Below is a small trained network, with its code and all its weights. Each question gives an input and a class and asks what happens when units are switched off, that is, made to give their printed mean instead of their output.

import numpy as np


def w(rows, s, z=0):
    codes = np.array(rows[::2]) - 128.0
    scale = np.full(codes.shape[1], s)
    scale[-1] = z or s
    return codes * scale


def norm(h):
    return h / np.sqrt((h * h).mean(-1, keepdims=True) + 1e-5)


def f(y):
    return np.maximum(y, 0)


def log_softmax(a):
    a = a - a.max(-1, keepdims=True)
    return a - np.log(np.exp(a).sum(-1, keepdims=True))


def net(x, mask):
    res = np.array(x, float).reshape(1, 6) / 4 @ E
    u = 0
    for l in range(2):
        y = f(norm(res) @ A[l][:, :-1].T + A[l][:, -1])
        res = res + np.where(mask[u : u + 13], y, B[l][:, -1]) @ B[l][:, :-1]
        u += 13
    return log_softmax(norm(res)[-1] @ U[:, :-1].T + U[:, -1])


A, B = {}, {}
E = w([
[100,2,140,184],'x0',
[205,69,45,62],'x1',
[129,128,129,125],'x2',
[129,127,127,129],'x3',
[127,127,129,125],'x4',
[53,134,71,123],'x5',
],0.0068)
A[0] = w([
[130,237,132,95,112],'L0N0',
[129,181,99,84,69],'L0N1',
[212,130,178,190,63],'L0N2',
[189,132,34,55,70],'L0N3',
[78,86,164,112,113],'L0N4',
[213,165,183,156,100],'L0N5',
[252,141,178,136,122],'L0N6',
[58,131,53,164,121],'L0N7',
[57,146,193,188,2],'L0N8',
[83,29,69,74,188],'L0N9',
[6,175,14,155,112],'L0N10',
[66,163,2,101,101],'L0N11',
[68,137,210,168,109],'L0N12',
],0.0088,0.006)
B[0] = w([
[215,158,75,209,211],'L0N0',
[169,213,106,169,160],'L0N1',
[115,99,217,108,156],'L0N2',
[116,152,84,97,205],'L0N3',
[147,126,126,169,157],'L0N4',
[140,99,208,78,173],'L0N5',
[113,138,186,61,198],'L0N6',
[170,102,236,122,186],'L0N7',
[75,133,95,136,158],'L0N8',
[122,75,99,109,253],'L0N9',
[180,133,254,112,226],'L0N10',
[176,121,222,66,207],'L0N11',
[101,144,71,118,191],'L0N12',
],0.0088,0.0064)
A[1] = w([
[124,39,147,99,48],'L1N0',
[100,1,142,222,176],'L1N1',
[73,198,63,158,221],'L1N2',
[187,97,61,94,115],'L1N3',
[164,171,151,48,123],'L1N4',
[248,197,127,110,123],'L1N5',
[156,162,98,134,4],'L1N6',
[116,77,120,101,147],'L1N7',
[180,120,90,35,110],'L1N8',
[189,171,76,158,21],'L1N9',
[118,57,101,145,34],'L1N10',
[122,225,178,212,216],'L1N11',
[84,149,185,221,215],'L1N12',
],0.01,0.0018)
B[1] = w([
[98,175,147,214,207],'L1N0',
[216,254,101,154,231],'L1N1',
[161,96,188,61,149],'L1N2',
[37,91,121,46,183],'L1N3',
[96,119,137,200,230],'L1N4',
[114,119,111,203,253],'L1N5',
[194,150,137,138,144],'L1N6',
[106,182,116,135,177],'L1N7',
[81,69,132,112,214],'L1N8',
[137,167,142,225,159],'L1N9',
[148,208,133,179,166],'L1N10',
[79,66,45,37,226],'L1N11',
[134,34,89,79,200],'L1N12',
],0.0086,0.0072)
U = w([
[174,193,72,196,207],'0',
[84,75,68,59,167],'1',
[143,117,248,98,2],'2',
],0.017,0.002)

Each question gives the input, the list of numbers given to net, and the class t.
The units are the neurons (one row each of A and B). Each row of codes is followed by its name. A weight is (code - 128) times the scale printed after its matrix; where a second scale follows, it is the last column's (A, B and U).
mask holds one flag per neuron, layer by layer. A switched-off neuron (its flag False) gives its mean, the last column of its row in B, instead of its output. The means were averaged over made-up inputs and are rounded, as every weight is.
A unit's drop is (log p(t) with every unit on - log p(t) with that unit switched off) / (log p(t) with every unit on - log p(t) with every unit switched off).
The circuit of an input: a set's keep is (log p(t) with only the set's units on - log p(t) with every unit switched off) / (log p(t) with every unit on - log p(t) with every unit switched off). Starting from the 12 units with the biggest drops (on a tie, the unit counted first), units are removed one at a time, each time the one whose removal leaves the highest keep (on an exact tie, the one counted first), for as long as the keep stays at least 0.8.
circuit, biggest first: the units of the circuit, biggest drop first
top k neurons: the k neurons with the biggest drops, biggest first
k most important neurons of layer l: the k neurons of layer l with the biggest drops, biggest first
drop of u: that unit's drop, to one decimal
input [-7,4,-1,-6,-5,8], class 2: circuit, biggest first => (L0N11)
input [4,-1,-2,-7,5,5], class 2: top 4 neurons => (L0N10, L0N7, L0N0, L1N5)
input [4,-5,3,-2,1,8], class 2: top 2 neurons => (L0N10, L0N7)
input [8,-3,-5,-5,-4,-6], class 0: circuit, biggest first => (L1N1, L0N10)
input [8,-8,-5,8,8,2], class 0: top 3 neurons => (L1N1, L1N3, L1N8)
input [6,-4,8,6,3,-5], class 0: circuit, biggest first => (L1N1, L0N10)
input [1,-8,5,-7,4,8], class 1: top 2 neurons => (L1N11, L1N12)
input [-6,-7,8,-8,-7,-7], class 1: top 2 neurons => (L1N11, L0N10)
input [-5,-7,-5,2,7,-1], class 1: top 2 neurons => (L1N11, L1N1)
input [8,7,3,-6,2,2], class 0: 3 most important neurons of layer 1 => (L1N1, L1N10, L1N11)
input [5,-7,6,-1,4,1], class 1: top 2 neurons => (L1N12, L0N9)
input [-5,7,0,3,3,8], class 2: top 3 neurons => (L0N11, L0N10, L1N11)
input [5,-8,-3,5,1,3], class 1: drop of L1N12 => 0.2
input [8,-5,-2,5,-7,6], class 0: circuit, biggest first => (L1N1)
input [5,1,-2,-5,-3,8], class 2: drop of L0N10 => 0.3
input [7,5,-3,-5,-4,-2], class 0: drop of L1N1 => 0.5
